Below is a small trained network, with its code and all its weights. Each question gives an input and a target symbol and asks what happens when units are switched off, that is, made to give their printed mean instead of their output.

import numpy as np


def w(rows, s, z=0):
    codes = np.array(rows[::2]) - 128.0
    scale = np.full(codes.shape[1], s)
    scale[-1] = z or s
    return codes * scale


def softmax(a):
    e = np.exp(a - a.max(-1, keepdims=True))
    return e / e.sum(-1, keepdims=True)


def log_softmax(a):
    a = a - a.max(-1, keepdims=True)
    return a - np.log(np.exp(a).sum(-1, keepdims=True))


def net(x, mask):
    ids = ['Φβγθλπ'.index(c) for c in x.split()]
    T = len(ids)
    res = E[ids] + P[:T]
    u = 0
    for l in range(3):
        r = res
        for j in range(3):
            rows = slice(3 * j, 3 * j + 3)
            q, k, v = (r @ M[l][rows].T for M in (Q, K, V))
            z = softmax(np.where(np.tri(T) > 0, q @ k.T / 3**0.5, -1e9)) @ v
            o = O[l][rows]
            res = res + np.where(mask[u + j], z, o[:, -1]) @ o[:, :-1]
        u += 3
    return log_softmax(res[-1] @ U[:, :-1].T + U[:, -1])


Q, K, V, O = {}, {}, {}, {}
E = w([
[86,121,161,165],'Φ',
[104,121,184,162],'β',
[107,118,187,159],'γ',
[101,127,187,161],'θ',
[78,126,108,208],'λ',
[85,7,105,93],'π',
],0.014)
P = w([
[63,8,254,34],'0',
[61,76,17,127],'1',
[239,2,107,193],'2',
[105,193,55,63],'3',
[177,83,152,193],'4',
[112,219,53,42],'5',
[123,115,171,198],'6',
[128,222,38,65],'7',
[77,132,176,204],'8',
[124,227,57,58],'9',
[27,145,164,212],'10',
],0.0085)
Q[0] = w([
[84,124,102,171],'0.h1',
[135,120,141,55],'0.h1',
[131,148,67,254],'0.h1',
[129,120,101,137],'0.h2',
[169,169,83,134],'0.h2',
[113,164,148,101],'0.h2',
[189,123,112,114],'0.h3',
[90,119,89,94],'0.h3',
[95,141,62,96],'0.h3',
],0.014)
K[0] = w([
[41,141,98,163],'0.h1',
[75,68,198,109],'0.h1',
[200,233,2,248],'0.h1',
[171,135,111,113],'0.h2',
[51,78,181,112],'0.h2',
[97,122,129,196],'0.h2',
[120,107,93,152],'0.h3',
[84,84,114,92],'0.h3',
[75,55,125,71],'0.h3',
],0.0097)
V[0] = w([
[16,170,205,211],'0.h1',
[121,118,135,246],'0.h1',
[53,99,141,181],'0.h1',
[214,203,95,2],'0.h2',
[31,48,200,81],'0.h2',
[117,109,80,84],'0.h2',
[87,73,139,91],'0.h3',
[229,142,1,118],'0.h3',
[195,152,40,25],'0.h3',
],0.0075)
O[0] = w([
[196,123,156,159,184],'0.h1',
[166,120,176,107,148],'0.h1',
[153,165,98,116,205],'0.h1',
[61,110,181,185,13],'0.h2',
[184,119,151,1,254],'0.h2',
[102,52,159,104,147],'0.h2',
[78,119,85,132,215],'0.h3',
[92,112,135,102,30],'0.h3',
[34,74,139,179,56],'0.h3',
],0.0099,0.0088)
Q[1] = w([
[154,128,68,166],'1.h1',
[59,30,184,121],'1.h1',
[175,175,162,51],'1.h1',
[216,137,134,99],'1.h2',
[69,130,157,164],'1.h2',
[250,47,145,160],'1.h2',
[116,171,71,76],'1.h3',
[103,133,198,163],'1.h3',
[150,43,152,186],'1.h3',
],0.011)
K[1] = w([
[156,182,56,157],'1.h1',
[151,3,84,105],'1.h1',
[81,174,204,154],'1.h1',
[93,134,191,161],'1.h2',
[146,119,54,108],'1.h2',
[39,224,156,112],'1.h2',
[161,172,79,170],'1.h3',
[82,148,164,102],'1.h3',
[142,55,166,89],'1.h3',
],0.012)
V[1] = w([
[149,255,168,155],'1.h1',
[52,131,226,144],'1.h1',
[73,176,161,123],'1.h1',
[94,106,132,85],'1.h2',
[105,117,189,130],'1.h2',
[80,180,171,143],'1.h2',
[184,198,103,213],'1.h3',
[107,104,58,169],'1.h3',
[158,153,55,150],'1.h3',
],0.0082)
O[1] = w([
[202,56,41,92,120],'1.h1',
[245,135,72,188,7],'1.h1',
[236,119,21,102,69],'1.h1',
[110,126,167,198,132],'1.h2',
[209,161,93,188,93],'1.h2',
[32,182,70,229,55],'1.h2',
[17,102,150,66,101],'1.h3',
[96,167,100,94,80],'1.h3',
[1,168,135,184,164],'1.h3',
],0.0051,0.016)
Q[2] = w([
[129,111,11,60],'2.h1',
[235,129,66,107],'2.h1',
[138,197,118,48],'2.h1',
[116,226,114,138],'2.h2',
[83,217,103,144],'2.h2',
[134,94,97,190],'2.h2',
[126,182,156,201],'2.h3',
[94,98,45,94],'2.h3',
[92,190,186,159],'2.h3',
],0.012)
K[2] = w([
[41,81,46,180],'2.h1',
[139,186,57,212],'2.h1',
[124,71,96,240],'2.h1',
[125,122,81,129],'2.h2',
[101,195,16,135],'2.h2',
[131,164,155,74],'2.h2',
[149,122,177,247],'2.h3',
[130,127,56,87],'2.h3',
[188,94,209,179],'2.h3',
],0.011)
V[2] = w([
[129,93,122,152],'2.h1',
[64,75,41,204],'2.h1',
[230,254,87,141],'2.h1',
[152,239,111,143],'2.h2',
[142,36,187,114],'2.h2',
[168,76,135,146],'2.h2',
[78,124,200,162],'2.h3',
[181,37,161,81],'2.h3',
[144,206,174,119],'2.h3',
],0.0083)
O[2] = w([
[125,118,91,1,110],'2.h1',
[119,232,52,34,3],'2.h1',
[58,25,243,85,88],'2.h1',
[98,72,197,177,72],'2.h2',
[188,203,6,208,225],'2.h2',
[224,185,79,186,147],'2.h2',
[135,140,89,42,113],'2.h3',
[41,181,152,127,228],'2.h3',
[80,40,194,68,137],'2.h3',
],0.0056,0.024)
U = w([
[229,46,100,64,130],'Φ',
[129,193,56,157,242],'β',
[114,108,74,200,101],'γ',
[45,178,148,166,72],'θ',
[68,100,120,3,146],'λ',
[105,118,98,96,3],'π',
],0.0075,0.005)

Each question gives the input, a string of symbols that net reads in full, and the target symbol t.
The units are the heads (3 rows each of Q, K, V and O). Each row of codes is followed by its name. A weight is (code - 128) times the scale printed after its matrix; where a second scale follows, it is the last column's (O and U).
mask holds one flag per head, layer by layer. A switched-off head (its flag False) gives its mean, the last column of its rows in O, instead of its output. The means were averaged over made-up inputs and are rounded, as every weight is.
A unit's drop is (log p(t) with every unit on - log p(t) with that unit switched off) / (log p(t) with every unit on - log p(t) with every unit switched off).
The circuit of an input: a set's keep is (log p(t) with only the set's units on - log p(t) with every unit switched off) / (log p(t) with every unit on - log p(t) with every unit switched off). Starting from all 9 units, units are removed one at a time, each time the one whose removal leaves the highest keep (on an exact tie, the one counted first), for as long as the keep stays at least 0.8.
units of the circuit, in order: the units of the circuit, biggest drop first
unit that matters most: the unit with the biggest drop
which heads matter: for each layer, one digit per head in row order, 1 if its drop is at least 0.15 and else 0, layers parted by /
drop when u is switched off: that unit's drop, to one decimal
input θ λ θ Φ π θ π, target β: units of the circuit, in order -> (2.h1, 1.h3, 2.h2)
input π π θ λ γ λ Φ γ, target λ: which heads matter -> 010 / 110 / 110
input θ π π, target β: units of the circuit, in order -> (2.h1, 0.h3)
input λ λ γ π γ γ π Φ β, target Φ: which heads matter -> 101 / 100 / 101
input γ β π θ π β π Φ λ Φ, target λ: units of the circuit, in order -> (2.h1, 2.h2, 0.h2, 1.h3)
input π λ π π π λ γ γ Φ, target Φ: which heads matter -> 101 / 101 / 101
input λ Φ Φ π γ π λ π Φ π π, target θ: which heads matter -> 011 / 100 / 000
input γ λ π Φ Φ π θ, target Φ: units of the circuit, in order -> (1.h1, 0.h3)
input π Φ π λ γ, target Φ: which heads matter -> 101 / 101 / 100
input π θ θ β π Φ Φ λ, target λ: units of the circuit, in order -> (2.h2, 1.h3)
input θ λ λ θ, target λ: units of the circuit, in order -> (2.h2, 1.h3)
input π λ π π π θ β λ λ γ, target λ: units of the circuit, in order -> (2.h2, 2.h1, 1.h3)
input λ π θ π λ λ λ β, target λ: unit that matters most -> 0.h2
input π π β λ λ θ π, target γ: which heads matter -> 011 / 101 / 100
input π π π π π, target θ: units of the circuit, in order -> (1.h1, 0.h3)
input Φ π λ, target Φ: unit that matters most -> 0.h3
input θ β π π π π π λ θ β, target λ: which heads matter -> 010 / 111 / 110
input π π λ, target Φ: drop when 0.h3 is switched off -> 0.4
input π θ λ Φ π π π Φ π λ Φ, target γ: drop when 2.h1 is switched off -> 0.6
input π π π, target γ: drop when 2.h1 is switched off -> 0.6
input λ π π γ θ π γ θ β, target Φ: unit that matters most -> 2.h1
input π π θ π π θ Φ, target Φ: units of the circuit, in order -> (0.h3, 1.h1)
